Below is a small trained network, with its code and all its weights. Each question gives an input and a class and asks what happens when units are switched off, that is, made to give their printed mean instead of their output.

import numpy as np


def w(rows, s, z=0):
    codes = np.array(rows[::2]) - 128.0
    scale = np.full(codes.shape[1], s)
    scale[-1] = z or s
    return codes * scale


def f(y):
    return np.maximum(y, 0)


def log_softmax(a):
    a = a - a.max(-1, keepdims=True)
    return a - np.log(np.exp(a).sum(-1, keepdims=True))


def net(x, mask):
    res = np.array(x, float).reshape(1, 6) / 4 @ E
    y = f(res @ A[0][:, :-1].T + A[0][:, -1])
    res = res + np.where(mask, y, B[0][:, -1]) @ B[0][:, :-1]
    return log_softmax(res[-1] @ U[:, :-1].T + U[:, -1])


A, B = {}, {}
E = w([
[135,144,151,254],'x0',
[95,7,114,150],'x1',
[192,141,51,213],'x2',
[29,148,168,173],'x3',
[61,151,67,178],'x4',
[133,80,52,159],'x5',
],0.0065)
A[0] = w([
[138,163,181,84,2],'n0',
[116,88,132,141,26],'n1',
[91,140,93,136,72],'n2',
[143,223,186,75,72],'n3',
[106,135,146,142,78],'n4',
[103,132,91,128,59],'n5',
[77,57,142,80,5],'n6',
[130,178,173,49,51],'n7',
[8,180,140,152,54],'n8',
[104,130,132,132,80],'n9',
[126,157,160,70,76],'n10',
[79,85,93,62,57],'n11',
[96,95,126,108,15],'n12',
[138,173,168,49,65],'n13',
[59,153,145,142,68],'n14',
[89,164,157,131,70],'n15',
[138,132,110,101,125],'n16',
[142,76,205,193,56],'n17',
[153,137,120,146,55],'n18',
[73,156,134,138,83],'n19',
[114,113,127,94,110],'n20',
[148,160,49,162,87],'n21',
[118,127,130,176,49],'n22',
[162,141,113,148,13],'n23',
[120,130,125,127,67],'n24',
[107,137,94,109,46],'n25',
[143,156,143,159,63],'n26',
[129,76,102,156,97],'n27',
[144,135,125,150,58],'n28',
[142,157,66,170,58],'n29',
[56,142,167,168,46],'n30',
[126,100,90,132,11],'n31',
[110,148,146,140,68],'n32',
[93,85,130,54,70],'n33',
[139,154,116,128,137],'n34',
[119,101,159,148,30],'n35',
[134,131,128,130,73],'n36',
[71,149,142,138,66],'n37',
[121,135,145,128,51],'n38',
[139,135,101,137,82],'n39',
[135,143,157,110,70],'n40',
[103,113,110,71,101],'n41',
[99,156,80,109,33],'n42',
[161,80,188,136,102],'n43',
[100,96,134,75,89],'n44',
],0.015,0.0063)
B[0] = w([
[123,103,94,62,178],'n0',
[127,173,133,158,140],'n1',
[137,90,91,147,149],'n2',
[160,196,3,96,254],'n3',
[124,144,122,156,145],'n4',
[141,91,126,159,139],'n5',
[56,118,211,142,194],'n6',
[139,111,100,45,234],'n7',
[35,99,64,205,229],'n8',
[114,133,121,145,138],'n9',
[132,92,114,73,204],'n10',
[148,71,217,135,202],'n11',
[122,116,184,141,143],'n12',
[144,116,99,48,235],'n13',
[87,129,100,185,183],'n14',
[99,156,97,155,171],'n15',
[129,76,122,120,166],'n16',
[179,232,145,124,197],'n17',
[139,105,125,133,139],'n18',
[93,107,92,151,171],'n19',
[118,111,157,121,170],'n20',
[205,63,123,141,208],'n21',
[166,139,116,149,157],'n22',
[148,84,136,132,140],'n23',
[132,126,135,148,128],'n24',
[137,89,106,110,135],'n25',
[165,144,112,155,148],'n26',
[173,187,177,156,194],'n27',
[140,116,112,130,137],'n28',
[177,77,119,142,188],'n29',
[101,159,102,216,196],'n30',
[136,97,149,215,142],'n31',
[126,139,121,156,144],'n32',
[83,96,187,116,217],'n33',
[130,92,104,129,160],'n34',
[139,170,122,131,141],'n35',
[137,118,103,118,128],'n36',
[98,127,107,178,169],'n37',
[119,121,123,131,130],'n38',
[139,95,136,137,145],'n39',
[112,127,109,109,152],'n40',
[129,88,184,119,192],'n41',
[120,97,87,82,140],'n42',
[139,205,139,78,186],'n43',
[89,107,166,115,196],'n44',
],0.034,0.0065)
U = w([
[94,132,82,233,65],'0',
[183,215,171,173,100],'1',
[178,50,113,139,237],'2',
[254,90,114,199,91],'3',
[137,98,74,59,84],'4',
[94,77,223,127,98],'5',
[193,149,162,141,247],'6',
[135,131,151,142,65],'7',
],0.0052,0.011)

Each question gives the input, the list of numbers given to net, and the class t.
The units are the neurons (one row each of A and B). Each row of codes is followed by its name. A weight is (code - 128) times the scale printed after its matrix; where a second scale follows, it is the last column's (A, B and U).
mask holds one flag per neuron, in row order. A switched-off neuron (its flag False) gives its mean, the last column of its row in B, instead of its output. The means were averaged over made-up inputs and are rounded, as every weight is.
A unit's drop is (log p(t) with every unit on - log p(t) with that unit switched off) / (log p(t) with every unit on - log p(t) with every unit switched off).
The circuit of an input: a set's keep is (log p(t) with only the set's units on - log p(t) with every unit switched off) / (log p(t) with every unit on - log p(t) with every unit switched off). Starting from the 12 units with the biggest drops (on a tie, the unit counted first), units are removed one at a time, each time the one whose removal leaves the highest keep (on an exact tie, the one counted first), for as long as the keep stays at least 0.8.
circuit, biggest first: the units of the circuit, biggest drop first
top k neurons: the k neurons with the biggest drops, biggest first
drop when u is switched off: that unit's drop, to one decimal
input [3,6,-4,-4,-1,-4], class 6: circuit, biggest first	n17, n43
input [-7,4,-4,1,-8,-4], class 5: circuit, biggest first	n6
input [6,7,-3,3,1,8], class 1: circuit, biggest first	n17, n27
input [8,-3,3,-4,-8,0], class 1: circuit, biggest first	n17, n43
input [-2,-2,-4,3,2,-4], class 4: top 2 neurons	n7, n13
input [8,-6,-1,-3,7,0], class 3: circuit, biggest first	n21, n29, n26
input [2,4,-6,7,-8,3], class 1: top 4 neurons	n17, n43, n30, n35
input [5,-5,-6,1,0,-4], class 4: top 3 neurons	n7, n13, n3
input [1,8,2,-8,4,-2], class 6: top 2 neurons	n27, n8
input [-5,0,-5,8,2,5], class 0: top 2 neurons	n8, n30
input [-4,-6,-2,3,6,-7], class 4: drop when n29 is switched off	0.0
input [4,5,4,-5,-2,-3], class 6: drop when n8 is switched off	0.1
input [8,3,8,7,-1,-8], class 0: drop when n8 is switched off	0.2
input [-4,-2,-8,6,4,5], class 0: circuit, biggest first	n8
input [5,8,3,-7,1,0], class 6: drop when n3 is switched off	0.2
